Below are the code and all the weights of a small trained network. Each question names an input and a class and asks about switching units off, where a switched-off unit gives its printed mean instead of its output.

import numpy as np


def w(rows, s, z=0):
    codes = np.array(rows[::2]) - 128.0
    scale = np.full(codes.shape[1], s)
    scale[-1] = z or s
    return codes * scale


def f(y):
    return np.maximum(y, 0)


def log_softmax(a):
    a = a - a.max(-1, keepdims=True)
    return a - np.log(np.exp(a).sum(-1, keepdims=True))


def net(x, mask):
    res = np.array(x, float).reshape(1, 4) / 4 @ E
    y = f(res @ A[0][:, :-1].T + A[0][:, -1])
    res = res + np.where(mask, y, B[0][:, -1]) @ B[0][:, :-1]
    return log_softmax(res[-1] @ U[:, :-1].T + U[:, -1])


A, B = {}, {}
E = w([
[104,244,103],'x0',
[202,125,46],'x1',
[129,127,126],'x2',
[212,150,185],'x3',
],0.011)
A[0] = w([
[135,141,154,124],'neuron 0',
[134,159,91,60],'neuron 1',
[112,88,166,21],'neuron 2',
[76,146,125,76],'neuron 3',
[150,149,83,62],'neuron 4',
[131,40,176,144],'neuron 5',
[96,77,95,208],'neuron 6',
[108,108,84,212],'neuron 7',
[126,199,100,101],'neuron 8',
[108,156,148,73],'neuron 9',
[111,205,92,76],'neuron 10',
[203,105,174,240],'neuron 11',
[94,167,160,108],'neuron 12',
[191,195,161,251],'neuron 13',
[150,18,105,138],'neuron 14',
[150,154,180,189],'neuron 15',
[205,136,35,16],'neuron 16',
[111,167,126,89],'neuron 17',
[102,155,154,109],'neuron 18',
[196,147,165,89],'neuron 19',
[160,115,2,37],'neuron 20',
[80,154,75,163],'neuron 21',
],0.016,0.0025)
B[0] = w([
[91,163,104,154],'neuron 0',
[188,148,152,181],'neuron 1',
[191,85,157,165],'neuron 2',
[138,95,120,189],'neuron 3',
[160,17,215,183],'neuron 4',
[229,102,46,223],'neuron 5',
[82,143,85,199],'neuron 6',
[36,94,54,191],'neuron 7',
[194,108,3,236],'neuron 8',
[207,136,184,169],'neuron 9',
[192,82,40,249],'neuron 10',
[10,149,42,217],'neuron 11',
[181,31,145,199],'neuron 12',
[72,87,34,246],'neuron 13',
[215,151,47,239],'neuron 14',
[103,51,21,191],'neuron 15',
[133,95,254,247],'neuron 16',
[249,80,130,185],'neuron 17',
[187,34,194,180],'neuron 18',
[17,86,145,198],'neuron 19',
[83,87,212,254],'neuron 20',
[88,117,73,229],'neuron 21',
],0.0055,0.0096)
U = w([
[213,99,97,45],'0',
[123,106,110,255],'1',
[165,34,209,149],'2',
[56,116,77,95],'3',
[128,133,150,150],'4',
[101,201,209,39],'5',
[129,194,219,55],'6',
[54,209,247,45],'7',
],0.014,0.0084)

Each question gives the input, the list of numbers given to net, and the class t.
The units are the neurons (one row each of A and B). Each row of codes is followed by its name. A weight is (code - 128) times the scale printed after its matrix; where a second scale follows, it is the last column's (A, B and U).
mask holds one flag per neuron, in row order. A switched-off neuron (its flag False) gives its mean, the last column of its row in B, instead of its output. The means were averaged over made-up inputs and are rounded, as every weight is.
A unit's drop is (log p(t) with every unit on - log p(t) with that unit switched off) / (log p(t) with every unit on - log p(t) with every unit switched off).
The circuit of an input: a set's keep is (log p(t) with only the set's units on - log p(t) with every unit switched off) / (log p(t) with every unit on - log p(t) with every unit switched off). Starting from the 12 units with the biggest drops (on a tie, the unit counted first), units are removed one at a time, each time the one whose removal leaves the highest keep (on an exact tie, the one counted first), for as long as the keep stays at least 0.8.
units of the circuit, in order: the units of the circuit, biggest drop first
most important unit: the unit with the biggest drop
k most important neurons: the k neurons with the biggest drops, biggest first
drop when u is switched off: that unit's drop, to one decimal
input [-1,-7,-4,8], class 3: units of the circuit, in order -> neuron 11; neuron 15
input [-7,-6,1,-3], class 0: units of the circuit, in order -> neuron 5; neuron 14
input [-2,-5,6,3], class 1: units of the circuit, in order -> neuron 20; neuron 11
input [-5,-5,0,0], class 0: most important unit -> neuron 5
input [-4,4,6,8], class 3: units of the circuit, in order -> neuron 11; neuron 19
input [-2,4,-2,-2], class 2: units of the circuit, in order -> neuron 20; neuron 8
input [6,7,-7,6], class 1: 2 most important neurons -> neuron 13; neuron 19
input [0,6,-5,-4], class 2: units of the circuit, in order -> neuron 16; neuron 20
input [-6,8,3,8], class 2: 4 most important neurons -> neuron 16; neuron 19; neuron 20; neuron 8
input [4,7,-6,5], class 2: 2 most important neurons -> neuron 16; neuron 4
input [1,-6,-1,-6], class 2: units of the circuit, in order -> neuron 11; neuron 18
input [3,-4,-2,0], class 2: 4 most important neurons -> neuron 11; neuron 14; neuron 18; neuron 12
input [6,6,5,8], class 3: 3 most important neurons -> neuron 13; neuron 19; neuron 11
input [4,-5,0,8], class 3: most important unit -> neuron 13
input [8,6,2,-6], class 0: 2 most important neurons -> neuron 8; neuron 10
input [-5,6,-8,6], class 1: 2 most important neurons -> neuron 11; neuron 19
input [-8,3,8,-6], class 0: 2 most important neurons -> neuron 14; neuron 5
input [2,8,-6,6], class 2: 2 most important neurons -> neuron 16; neuron 4
input [4,6,7,7], class 1: 3 most important neurons -> neuron 13; neuron 11; neuron 16
input [5,-8,-5,1], class 2: 2 most important neurons -> neuron 18; neuron 12
input [-7,-5,2,7], class 0: most important neuron -> neuron 5
input [1,-1,-3,8], class 3: drop when neuron 13 is switched off -> 0.0
input [6,-3,-3,2], class 0: drop when neuron 11 is switched off -> 0.1
input [-1,0,1,0], class 4: drop when neuron 8 is switched off -> 0.2
